Below are the code and all the weights of a small trained network. Each question names an input and a class and asks about switching units off, where a switched-off unit gives its printed mean instead of its output.

import numpy as np


def w(rows, s, z=0):
    codes = np.array(rows[::2]) - 128.0
    scale = np.full(codes.shape[1], s)
    scale[-1] = z or s
    return codes * scale


def f(y):
    return y / 2 * (1 + np.tanh(0.7978845608 * (y + 0.044715 * y**3)))


def log_softmax(a):
    a = a - a.max(-1, keepdims=True)
    return a - np.log(np.exp(a).sum(-1, keepdims=True))


def net(x, mask):
    res = np.array(x, float).reshape(1, 3) / 4 @ E
    y = f(res @ A[0][:, :-1].T + A[0][:, -1])
    res = res + np.where(mask, y, B[0][:, -1]) @ B[0][:, :-1]
    return log_softmax(res[-1] @ U[:, :-1].T + U[:, -1])


A, B = {}, {}
E = w([
[155,49,113,191,103,95,106,202,37],'x0',
[41,78,65,110,71,54,85,77,140],'x1',
[9,194,159,203,106,101,201,172,136],'x2',
],0.013)
A[0] = w([
[140,82,102,88,93,117,120,116,99,106],'N0',
[109,161,168,131,167,139,162,128,152,130],'N1',
[154,118,135,60,130,177,103,135,123,112],'N2',
[164,69,130,121,138,136,132,139,102,76],'N3',
[146,104,144,169,151,94,183,136,99,31],'N4',
[132,151,128,174,164,133,150,133,142,115],'N5',
[141,152,125,156,125,115,93,127,149,125],'N6',
[75,115,102,79,99,81,121,117,130,171],'N7',
[91,153,115,149,118,90,150,165,118,35],'N8',
[108,166,110,76,133,158,111,51,188,38],'N9',
[117,164,153,124,148,143,160,167,175,140],'N10',
[152,91,106,127,124,92,114,84,143,103],'N11',
[122,182,149,129,137,143,173,141,147,152],'N12',
[151,139,110,117,198,146,91,99,118,72],'N13',
[124,92,66,120,130,109,121,111,73,118],'N14',
[138,107,125,195,122,124,119,187,67,23],'N15',
[118,156,109,74,153,131,122,74,251,117],'N16',
[158,176,147,127,180,126,182,115,152,131],'N17',
[181,117,188,151,178,198,139,164,97,48],'N18',
[115,163,91,104,139,164,119,80,163,196],'N19',
[156,119,139,147,138,120,122,175,117,122],'N20',
[106,147,139,182,122,54,152,150,144,17],'N21',
[80,157,171,108,136,114,153,111,179,61],'N22',
[54,137,133,166,102,132,192,152,100,77],'N23',
[104,110,150,173,92,108,152,140,148,44],'N24',
[150,110,87,114,102,94,84,115,85,117],'N25',
[120,154,104,118,121,143,110,149,126,116],'N26',
[115,122,127,148,145,108,134,123,124,81],'N27',
[123,115,101,156,141,134,89,93,104,113],'N28',
[173,106,130,101,178,153,97,100,146,74],'N29',
[181,137,163,139,187,151,146,174,104,147],'N30',
[73,140,142,151,70,141,163,141,100,125],'N31',
[117,104,115,146,129,147,95,122,128,111],'N32',
[82,115,95,127,80,66,121,85,177,3],'N33',
[114,109,98,144,132,98,112,136,111,82],'N34',
[140,144,136,139,95,126,111,126,136,120],'N35',
[147,105,126,112,86,101,143,124,129,118],'N36',
[179,124,176,113,156,161,150,198,119,129],'N37',
[120,109,94,129,148,145,159,126,127,128],'N38',
[184,132,131,89,131,154,86,117,148,71],'N39',
[131,112,163,107,107,138,148,77,167,175],'N40',
[93,189,164,96,147,123,142,159,123,139],'N41',
[155,110,105,112,136,157,142,100,119,159],'N42',
[98,125,169,148,199,158,172,129,139,139],'N43',
],0.015,0.014)
B[0] = w([
[150,93,119,119,170,85,141,114,100,181],'N0',
[89,116,82,148,139,97,157,94,90,195],'N1',
[101,145,148,129,117,155,125,149,158,182],'N2',
[150,84,116,111,169,90,121,95,124,162],'N3',
[85,188,150,180,78,168,181,143,120,147],'N4',
[141,111,135,139,133,111,169,119,106,162],'N5',
[122,120,148,122,149,150,126,138,108,127],'N6',
[165,126,102,71,131,117,90,122,145,221],'N7',
[183,97,145,68,122,116,69,112,165,162],'N8',
[218,66,138,64,143,94,45,139,134,206],'N9',
[100,147,120,159,156,88,163,115,97,199],'N10',
[126,122,125,132,182,93,113,93,105,174],'N11',
[87,105,102,154,149,109,173,117,103,207],'N12',
[118,131,128,152,92,150,166,150,158,158],'N13',
[147,98,97,140,171,113,114,88,100,189],'N14',
[85,189,170,143,70,213,142,181,153,190],'N15',
[165,112,166,85,87,157,94,154,174,252],'N16',
[91,141,123,149,158,91,161,109,96,202],'N17',
[176,85,128,62,131,117,55,112,164,198],'N18',
[85,164,149,153,101,175,138,168,143,229],'N19',
[138,119,128,110,118,150,124,146,147,165],'N20',
[171,96,131,62,167,135,80,125,150,165],'N21',
[128,134,110,164,142,105,170,97,132,180],'N22',
[146,143,154,97,101,168,99,166,177,211],'N23',
[167,99,139,84,135,147,73,119,148,154],'N24',
[136,98,87,132,158,78,112,114,107,195],'N25',
[145,145,113,159,151,138,125,123,138,125],'N26',
[127,124,117,122,138,138,123,127,139,128],'N27',
[138,87,97,127,164,75,139,87,119,153],'N28',
[91,185,180,169,86,182,170,150,157,182],'N29',
[129,134,142,101,88,163,110,164,170,217],'N30',
[126,134,147,127,97,178,127,145,142,200],'N31',
[131,118,114,142,145,97,121,97,107,141],'N32',
[50,211,209,207,46,247,191,214,187,181],'N33',
[151,119,99,139,168,111,114,102,116,154],'N34',
[131,117,116,133,140,139,133,114,144,125],'N35',
[158,114,136,140,172,78,135,90,113,147],'N36',
[141,134,148,111,113,174,96,153,161,208],'N37',
[125,119,115,124,138,130,132,145,132,128],'N38',
[103,152,132,135,91,159,160,132,158,178],'N39',
[111,129,139,161,111,153,136,151,139,194],'N40',
[120,104,127,148,142,113,163,125,97,193],'N41',
[125,127,125,118,110,131,105,130,153,176],'N42',
[102,109,94,163,146,87,168,109,124,193],'N43',
],0.012,0.018)
U = w([
[80,182,134,132,86,162,215,141,148,197],'0',
[180,93,116,70,124,105,25,114,142,147],'1',
[102,114,73,142,190,22,235,52,7,1],'2',
],0.012,0.00087)

Each question gives the input, the list of numbers given to net, and the class t.
The units are the neurons (one row each of A and B). Each row of codes is followed by its name. A weight is (code - 128) times the scale printed after its matrix; where a second scale follows, it is the last column's (A, B and U).
mask holds one flag per neuron, in row order. A switched-off neuron (its flag False) gives its mean, the last column of its row in B, instead of its output. The means were averaged over made-up inputs and are rounded, as every weight is.
A unit's drop is (log p(t) with every unit on - log p(t) with that unit switched off) / (log p(t) with every unit on - log p(t) with every unit switched off).
unit that matters most: the unit with the biggest drop
k most important neurons: the k neurons with the biggest drops, biggest first
drop when u is switched off: that unit's drop, to one decimal
input [4,5,0], class 2: unit that matters most -> N16
input [0,-4,-6], class 0: 3 most important neurons -> N29, N9, N39
input [0,-7,-7], class 0: 2 most important neurons -> N29, N39
input [-6,2,0], class 1: 2 most important neurons -> N9, N16
input [5,-7,0], class 1: 2 most important neurons -> N18, N33
input [-8,0,-7], class 0: 3 most important neurons -> N29, N19, N39
input [0,-2,-6], class 0: 2 most important neurons -> N29, N9
input [-4,0,-4], class 0: 2 most important neurons -> N29, N18
input [-1,0,-7], class 0: 3 most important neurons -> N29, N39, N18
input [0,-3,-2], class 0: 2 most important neurons -> N9, N7
input [3,-8,0], class 1: 4 most important neurons -> N18, N33, N19, N29
input [1,1,3], class 1: 2 most important neurons -> N33, N19
input [-8,0,-4], class 0: 2 most important neurons -> N19, N29
input [-4,0,2], class 2: most important neuron -> N33
input [1,1,-3], class 2: drop when N16 is switched off -> 0.4
input [1,7,7], class 1: drop when N7 is switched off -> 0.7
input [0,-2,2], class 2: drop when N33 is switched off -> 0.2
input [5,1,0], class 2: drop when N9 is switched off -> 0.2
